Below is a small trained network, with its code and all its weights. Each question gives an input and a target symbol and asks what happens when units are switched off, that is, made to give their printed mean instead of their output.

import numpy as np


def w(rows, s, z=0):
    codes = np.array(rows[::2]) - 128.0
    scale = np.full(codes.shape[1], s)
    scale[-1] = z or s
    return codes * scale


def softmax(a):
    e = np.exp(a - a.max(-1, keepdims=True))
    return e / e.sum(-1, keepdims=True)


def log_softmax(a):
    a = a - a.max(-1, keepdims=True)
    return a - np.log(np.exp(a).sum(-1, keepdims=True))


def net(x, mask):
    ids = ['ΓΔΘΛΞΠΨβεμστφω'.index(c) for c in x.split()]
    T = len(ids)
    res = E[ids] + P[:T]
    u = 0
    for l in range(2):
        r = res
        for j in range(3):
            rows = slice(4 * j, 4 * j + 4)
            q, k, v = (r @ M[l][rows].T for M in (Q, K, V))
            z = softmax(np.where(np.tri(T) > 0, q @ k.T / 4**0.5, -1e9)) @ v
            o = O[l][rows]
            res = res + np.where(mask[u + j], z, o[:, -1]) @ o[:, :-1]
        u += 3
    return log_softmax(res[-1] @ U[:, :-1].T + U[:, -1])


Q, K, V, O = {}, {}, {}, {}
E = w([
[93,124,176],'Γ',
[143,102,123],'Δ',
[170,126,167],'Θ',
[172,130,77],'Λ',
[141,135,99],'Ξ',
[152,165,107],'Π',
[138,93,145],'Ψ',
[107,19,59],'β',
[57,97,146],'ε',
[174,192,121],'μ',
[83,38,125],'σ',
[206,160,190],'τ',
[127,28,159],'φ',
[242,140,7],'ω',
],0.014)
P = w([
[163,157,45],'0',
[184,100,255],'1',
[216,100,209],'2',
[179,73,219],'3',
[147,76,213],'4',
[239,123,131],'5',
[209,138,116],'6',
[107,143,166],'7',
[108,118,129],'8',
[132,189,94],'9',
[63,124,100],'10',
],0.0057)
Q[0] = w([
[11,162,127],'0.h0',
[151,124,110],'0.h0',
[84,73,212],'0.h0',
[195,89,103],'0.h0',
[192,180,136],'0.h1',
[151,96,85],'0.h1',
[33,104,99],'0.h1',
[106,180,152],'0.h1',
[178,94,108],'0.h2',
[175,148,47],'0.h2',
[3,124,67],'0.h2',
[90,81,101],'0.h2',
],0.011)
K[0] = w([
[28,164,167],'0.h0',
[157,156,50],'0.h0',
[134,51,228],'0.h0',
[227,225,130],'0.h0',
[177,187,81],'0.h1',
[197,158,254],'0.h1',
[70,16,118],'0.h1',
[58,16,133],'0.h1',
[36,22,115],'0.h2',
[178,191,147],'0.h2',
[189,19,120],'0.h2',
[148,20,179],'0.h2',
],0.01)
V[0] = w([
[115,93,98],'0.h0',
[199,151,93],'0.h0',
[184,134,140],'0.h0',
[204,67,190],'0.h0',
[215,211,148],'0.h1',
[76,168,185],'0.h1',
[184,132,69],'0.h1',
[192,91,164],'0.h1',
[151,34,251],'0.h2',
[86,84,127],'0.h2',
[81,61,13],'0.h2',
[187,149,109],'0.h2',
],0.011)
O[0] = w([
[146,122,148,99],'0.h0',
[25,117,201,203],'0.h0',
[135,157,147,196],'0.h0',
[96,178,102,219],'0.h0',
[27,109,84,254],'0.h1',
[97,113,118,103],'0.h1',
[140,163,101,169],'0.h1',
[92,160,146,201],'0.h1',
[72,254,102,172],'0.h2',
[140,132,30,81],'0.h2',
[171,121,95,29],'0.h2',
[175,125,190,178],'0.h2',
],0.0063,0.0095)
Q[1] = w([
[204,158,129],'1.h0',
[122,143,108],'1.h0',
[250,105,67],'1.h0',
[126,195,109],'1.h0',
[201,132,135],'1.h1',
[95,144,156],'1.h1',
[117,59,63],'1.h1',
[171,119,235],'1.h1',
[160,101,135],'1.h2',
[132,160,103],'1.h2',
[145,152,121],'1.h2',
[118,182,161],'1.h2',
],0.016)
K[1] = w([
[106,178,137],'1.h0',
[150,87,144],'1.h0',
[94,237,175],'1.h0',
[239,199,183],'1.h0',
[105,52,153],'1.h1',
[147,137,146],'1.h1',
[83,216,45],'1.h1',
[130,113,196],'1.h1',
[105,124,146],'1.h2',
[113,121,117],'1.h2',
[99,128,113],'1.h2',
[8,76,107],'1.h2',
],0.012)
V[1] = w([
[92,79,98],'1.h0',
[24,208,102],'1.h0',
[104,52,46],'1.h0',
[34,177,102],'1.h0',
[93,248,142],'1.h1',
[169,117,188],'1.h1',
[126,159,91],'1.h1',
[76,56,144],'1.h1',
[69,25,137],'1.h2',
[44,145,194],'1.h2',
[90,134,103],'1.h2',
[147,139,139],'1.h2',
],0.011)
O[1] = w([
[142,230,72,121],'1.h0',
[59,153,171,161],'1.h0',
[198,224,58,102],'1.h0',
[26,215,177,154],'1.h0',
[179,166,135,248],'1.h1',
[63,53,139,157],'1.h1',
[161,154,192,114],'1.h1',
[3,102,97,122],'1.h1',
[78,58,21,112],'1.h2',
[168,107,160,253],'1.h2',
[170,152,98,147],'1.h2',
[115,129,157,127],'1.h2',
],0.0061,0.012)
U = w([
[138,143,144,127],'Γ',
[148,160,126,146],'Δ',
[193,74,255,37],'Θ',
[133,122,117,115],'Λ',
[138,120,120,102],'Ξ',
[106,89,121,122],'Π',
[146,151,153,254],'Ψ',
[171,124,145,37],'β',
[129,204,52,103],'ε',
[47,46,109,172],'μ',
[156,152,129,53],'σ',
[86,161,163,113],'τ',
[148,122,157,132],'φ',
[181,83,140,117],'ω',
],0.0094,0.0076)

Each question gives the input, a string of symbols that net reads in full, and the target symbol t.
The units are the heads (4 rows each of Q, K, V and O). Each row of codes is followed by its name. A weight is (code - 128) times the scale printed after its matrix; where a second scale follows, it is the last column's (O and U).
mask holds one flag per head, layer by layer. A switched-off head (its flag False) gives its mean, the last column of its rows in O, instead of its output. The means were averaged over made-up inputs and are rounded, as every weight is.
A unit's drop is (log p(t) with every unit on - log p(t) with that unit switched off) / (log p(t) with every unit on - log p(t) with every unit switched off).
The circuit of an input: a set's keep is (log p(t) with only the set's units on - log p(t) with every unit switched off) / (log p(t) with every unit on - log p(t) with every unit switched off). Starting from all 6 units, units are removed one at a time, each time the one whose removal leaves the highest keep (on an exact tie, the one counted first), for as long as the keep stays at least 0.8.
units of the circuit, in order: the units of the circuit, biggest drop first
which heads matter: for each layer, one digit per head in row order, 1 if its drop is at least 0.15 and else 0, layers parted by /
drop of u: that unit's drop, to one decimal
input τ τ Π Ψ Γ μ Ξ, target τ: which heads matter : 011 / 100
input τ τ τ Π β, target ε: units of the circuit, in order : (1.h0 0.h2)
input μ τ τ μ μ μ, target μ: units of the circuit, in order : (0.h2 1.h1)
input μ Ξ Ψ, target μ: units of the circuit, in order : (1.h1 0.h2 1.h2)
input μ μ Θ Γ Π Γ Π Γ, target μ: units of the circuit, in order : (1.h1 0.h2)
input τ σ Δ Δ φ, target τ: units of the circuit, in order : (0.h2 1.h0)
input τ τ τ Γ τ β μ τ τ, target τ: units of the circuit, in order : (1.h0 0.h2)
input τ τ Θ τ τ Λ, target τ: which heads matter : 011 / 100
input τ μ τ τ τ μ Θ, target τ: which heads matter : 110 / 100
input μ τ μ ω Λ, target μ: units of the circuit, in order : (0.h2 1.h1 1.h2)
input τ μ τ σ, target τ: which heads matter : 001 / 100
input ε τ φ Δ, target ε: which heads matter : 101 / 100
input τ Ψ τ τ τ Γ τ τ Π, target τ: units of the circuit, in order : (1.h0 0.h2 0.h1)
input τ Γ τ Γ τ, target τ: which heads matter : 111 / 100
input β σ μ φ τ ω Ξ Γ ω β, target ε: units of the circuit, in order : (0.h2 1.h0)
input τ Λ τ τ ω, target τ: units of the circuit, in order : (1.h0 0.h1 0.h0)
input μ Γ Λ, target μ: which heads matter : 101 / 011
input τ τ τ μ Γ μ, target τ: which heads matter : 110 / 100
input τ Ξ τ μ, target τ: which heads matter : 010 / 100
input τ τ Ξ ω Λ, target τ: units of the circuit, in order : (1.h0 0.h0 0.h1)
input τ τ σ ε ω Ψ, target τ: which heads matter : 001 / 100
input μ ε τ Ξ, target μ: units of the circuit, in order : (0.h2 1.h1 1.h0)
input μ μ Ψ τ τ, target μ: units of the circuit, in order : (0.h2 1.h1 1.h2)
input τ τ β Π Ψ τ τ, target ε: which heads matter : 011 / 101
input τ τ μ Δ, target τ: which heads matter : 011 / 100
input μ τ ω Ξ τ ω τ τ, target μ: units of the circuit, in order : (0.h2 1.h1)
input μ τ Ξ μ Ψ μ τ ω, target μ: units of the circuit, in order : (0.h2 0.h0 1.h1 1.h0)
input Γ β τ τ Π τ τ τ β Π, target ε: which heads matter : 001 / 101
input τ Γ Ξ τ τ τ τ Ψ, target τ: drop of 0.h2 : 0.4
input τ τ Ξ ω, target τ: drop of 0.h2 : 0.1
